Below are the code and all the weights of a small trained network. Each question names an input and a class and asks about switching units off, where a switched-off unit gives its printed mean instead of its output.

import numpy as np


def w(rows, s, z=0):
    codes = np.array(rows[::2]) - 128.0
    scale = np.full(codes.shape[1], s)
    scale[-1] = z or s
    return codes * scale


def f(y):
    return y / 2 * (1 + np.tanh(0.7978845608 * (y + 0.044715 * y**3)))


def log_softmax(a):
    a = a - a.max(-1, keepdims=True)
    return a - np.log(np.exp(a).sum(-1, keepdims=True))


def net(x, mask):
    res = np.array(x, float).reshape(1, 4) / 4 @ E
    y = f(res @ A[0][:, :-1].T + A[0][:, -1])
    res = res + np.where(mask, y, B[0][:, -1]) @ B[0][:, :-1]
    return log_softmax(res[-1] @ U[:, :-1].T + U[:, -1])


A, B = {}, {}
E = w([
[124,84,81,228,7,131,133,103,123,210,181,109],'x0',
[171,64,86,68,156,83,61,126,213,111,102,99],'x1',
[202,138,151,64,118,47,165,51,132,141,1,58],'x2',
[133,63,55,123,39,225,109,17,113,172,108,95],'x3',
],0.0079)
A[0] = w([
[92,115,120,54,87,72,72,122,209,91,83,76,218],'neuron 1',
[100,125,69,47,140,180,116,179,133,154,150,124,120],'neuron 2',
[190,96,167,71,252,71,68,110,179,52,162,107,254],'neuron 3',
[129,76,145,125,65,149,161,108,122,194,99,104,149],'neuron 4',
[176,138,105,77,101,120,137,66,171,179,100,89,197],'neuron 5',
[161,77,77,57,121,127,81,104,214,42,78,147,171],'neuron 6',
[118,115,132,138,133,152,121,195,125,135,195,124,173],'neuron 7',
[60,147,150,177,179,146,143,119,88,139,155,199,194],'neuron 8',
[85,138,93,162,89,198,161,95,105,175,207,196,185],'neuron 9',
[69,215,181,114,174,16,155,198,126,129,134,208,178],'neuron 10',
[119,142,139,130,43,137,200,91,88,254,107,120,201],'neuron 11',
[107,96,109,210,85,210,126,84,57,166,142,140,233],'neuron 12',
[187,89,161,119,39,133,129,75,136,130,68,72,190],'neuron 13',
],0.007,0.0035)
B[0] = w([
[198,115,92,175,197,148,158,127,166,104,65,135,208],'neuron 1',
[99,78,180,147,157,138,77,129,151,131,82,100,146],'neuron 2',
[192,168,177,153,156,170,81,140,247,138,2,135,254],'neuron 3',
[186,135,138,120,82,107,158,99,56,47,235,79,190],'neuron 4',
[139,140,35,110,216,170,129,87,108,50,161,149,207],'neuron 5',
[229,18,128,49,214,190,131,37,174,135,46,182,211],'neuron 6',
[122,142,235,213,132,125,136,213,147,160,82,150,172],'neuron 7',
[58,157,170,117,61,50,84,108,122,160,97,47,184],'neuron 8',
[124,80,186,76,71,60,30,118,42,248,182,155,228],'neuron 9',
[94,178,194,217,114,44,155,213,191,65,60,15,238],'neuron 10',
[107,141,30,142,113,47,152,82,80,96,209,144,230],'neuron 11',
[101,136,133,51,71,37,132,12,56,245,213,189,244],'neuron 12',
[130,135,93,142,122,142,152,67,107,22,188,170,220],'neuron 13',
],0.0063,0.0099)
U = w([
[125,93,33,118,144,104,215,78,80,54,181,128,197],'0',
[166,55,131,99,228,210,132,123,180,109,64,179,108],'1',
[95,210,188,165,154,65,159,212,150,81,84,47,255],'2',
[90,83,183,103,67,66,108,125,73,254,164,157,3],'3',
],0.0071,0.0005)

Each question gives the input, the list of numbers given to net, and the class t.
The units are the neurons (one row each of A and B). Each row of codes is followed by its name. A weight is (code - 128) times the scale printed after its matrix; where a second scale follows, it is the last column's (A, B and U).
mask holds one flag per neuron, in row order. A switched-off neuron (its flag False) gives its mean, the last column of its row in B, instead of its output. The means were averaged over made-up inputs and are rounded, as every weight is.
A unit's drop is (log p(t) with every unit on - log p(t) with that unit switched off) / (log p(t) with every unit on - log p(t) with every unit switched off).
The circuit of an input: a set's keep is (log p(t) with only the set's units on - log p(t) with every unit switched off) / (log p(t) with every unit on - log p(t) with every unit switched off). Starting from the 12 units with the biggest drops (on a tie, the unit counted first), units are removed one at a time, each time the one whose removal leaves the highest keep (on an exact tie, the one counted first), for as long as the keep stays at least 0.8.
units of the circuit, in order: the units of the circuit, biggest drop first
most important unit: the unit with the biggest drop
k most important neurons: the k neurons with the biggest drops, biggest first
drop of u: that unit's drop, to one decimal
input [2,7,8,-8], class 1: most important unit => neuron 6
input [-2,0,-2,-1], class 2: units of the circuit, in order => [neuron 6; neuron 12]
input [-5,2,-5,-1], class 2: units of the circuit, in order => [neuron 10; neuron 5]
input [8,8,-3,5], class 0: 4 most important neurons => [neuron 13; neuron 5; neuron 4; neuron 8]
input [1,1,6,0], class 0: 2 most important neurons => [neuron 13; neuron 3]
input [7,-5,5,3], class 0: 2 most important neurons => [neuron 11; neuron 13]
input [-3,-5,0,6], class 3: drop of neuron 12 => 0.2
input [8,4,-3,-7], class 2: drop of neuron 12 => 0.6
input [-7,1,8,-3], class 1: drop of neuron 6 => 0.3
input [2,4,-2,0], class 1: drop of neuron 9 => 0.2
